Here is a tiny trained network, its code and every weight. The questions are about switching its units off for an input and a class, where a switched-off unit gives its printed mean instead of its output.

import numpy as np


def w(rows, s, z=0):
    codes = np.array(rows[::2]) - 128.0
    scale = np.full(codes.shape[1], s)
    scale[-1] = z or s
    return codes * scale


def f(y):
    return np.maximum(y, 0)


def log_softmax(a):
    a = a - a.max(-1, keepdims=True)
    return a - np.log(np.exp(a).sum(-1, keepdims=True))


def net(x, mask):
    res = np.array(x, float).reshape(1, 8) / 4 @ E
    y = f(res @ A[0][:, :-1].T + A[0][:, -1])
    res = res + np.where(mask, y, B[0][:, -1]) @ B[0][:, :-1]
    return log_softmax(res[-1] @ U[:, :-1].T + U[:, -1])


A, B = {}, {}
E = w([
[130,128,127,128],'x0',
[107,86,247,96],'x1',
[133,76,124,255],'x2',
[107,146,133,129],'x3',
[114,139,129,130],'x4',
[40,41,79,104],'x5',
[140,119,124,128],'x6',
[126,128,126,129],'x7',
],0.0092)
A[0] = w([
[127,142,120,73,64],'neuron 0',
[67,74,134,98,99],'neuron 1',
[88,65,180,102,127],'neuron 2',
[112,78,93,120,76],'neuron 3',
[125,164,97,12,82],'neuron 4',
[93,137,129,208,100],'neuron 5',
[173,213,167,157,149],'neuron 6',
[97,103,83,133,135],'neuron 7',
[59,118,109,121,145],'neuron 8',
[138,135,104,59,66],'neuron 9',
[74,103,88,77,93],'neuron 10',
[126,96,125,188,80],'neuron 11',
[96,134,191,91,113],'neuron 12',
[127,155,83,141,53],'neuron 13',
[89,90,111,117,101],'neuron 14',
[106,166,95,127,255],'neuron 15',
[104,151,134,84,214],'neuron 16',
[117,150,4,110,109],'neuron 17',
[149,167,144,115,135],'neuron 18',
],0.014,0.0064)
B[0] = w([
[48,120,126,123,171],'neuron 0',
[151,158,100,79,214],'neuron 1',
[158,155,191,183,227],'neuron 2',
[109,161,101,76,174],'neuron 3',
[29,96,101,158,254],'neuron 4',
[67,63,113,135,185],'neuron 5',
[122,155,82,27,233],'neuron 6',
[168,141,91,109,193],'neuron 7',
[160,113,101,91,202],'neuron 8',
[51,124,132,141,184],'neuron 9',
[144,156,78,68,209],'neuron 10',
[54,115,104,155,181],'neuron 11',
[141,157,200,147,201],'neuron 12',
[57,167,202,97,154],'neuron 13',
[115,150,104,86,183],'neuron 14',
[250,48,151,186,230],'neuron 15',
[178,67,90,201,226],'neuron 16',
[135,195,244,154,242],'neuron 17',
[156,139,83,110,180],'neuron 18',
],0.019,0.0092)
U = w([
[162,186,76,15,106],'0',
[42,98,106,175,81],'1',
[162,208,253,141,62],'2',
[189,132,126,134,255],'3',
],0.0068,0.0077)

Each question gives the input, the list of numbers given to net, and the class t.
The units are the neurons (one row each of A and B). Each row of codes is followed by its name. A weight is (code - 128) times the scale printed after its matrix; where a second scale follows, it is the last column's (A, B and U).
mask holds one flag per neuron, in row order. A switched-off neuron (its flag False) gives its mean, the last column of its row in B, instead of its output. The means were averaged over made-up inputs and are rounded, as every weight is.
A unit's drop is (log p(t) with every unit on - log p(t) with that unit switched off) / (log p(t) with every unit on - log p(t) with every unit switched off).
The circuit of an input: a set's keep is (log p(t) with only the set's units on - log p(t) with every unit switched off) / (log p(t) with every unit on - log p(t) with every unit switched off). Starting from the 12 units with the biggest drops (on a tie, the unit counted first), units are removed one at a time, each time the one whose removal leaves the highest keep (on an exact tie, the one counted first), for as long as the keep stays at least 0.8.
units of the circuit, in order: the units of the circuit, biggest drop first
unit that matters most: the unit with the biggest drop
top k neurons: the k neurons with the biggest drops, biggest first
drop of u: that unit's drop, to one decimal
input [-1,4,5,-6,-6,0,1,-6], class 1: top 4 neurons => [neuron 17; neuron 15; neuron 11; neuron 12]
input [-3,-1,5,8,7,-7,-2,5], class 0: unit that matters most => neuron 6
input [-1,-7,5,6,-8,-2,4,4], class 2: top 3 neurons => [neuron 17; neuron 4; neuron 13]
input [-1,-8,2,8,-2,7,3,7], class 2: top 2 neurons => [neuron 17; neuron 6]
input [0,4,-6,4,-3,0,-1,-1], class 1: top 2 neurons => [neuron 4; neuron 17]
input [2,7,-2,0,-3,-8,1,4], class 0: top 2 neurons => [neuron 6; neuron 17]
input [2,-4,3,-6,-7,1,2,-1], class 2: units of the circuit, in order => [neuron 17; neuron 16]
input [-8,2,1,0,3,4,-3,0], class 0: units of the circuit, in order => [neuron 17; neuron 1]
input [-1,6,-8,6,-2,-1,-5,-6], class 1: top 2 neurons => [neuron 4; neuron 17]
input [-2,7,-4,-6,-3,4,6,6], class 2: top 3 neurons => [neuron 2; neuron 12; neuron 6]
input [-8,6,-6,1,-6,-1,-1,4], class 1: top 3 neurons => [neuron 4; neuron 17; neuron 16]
input [-5,8,1,7,4,3,-4,7], class 2: top 2 neurons => [neuron 2; neuron 12]
input [-5,0,-2,6,-3,7,-5,6], class 0: top 2 neurons => [neuron 10; neuron 1]
input [-4,-4,-1,6,7,8,5,8], class 0: unit that matters most => neuron 10
input [-8,-2,-5,8,2,-1,2,8], class 1: drop of neuron 1 => 0.1
input [2,-6,1,-3,-5,2,-5,5], class 2: drop of neuron 17 => 0.6
input [7,4,3,-5,5,-7,-4,-1], class 0: drop of neuron 6 => 0.4
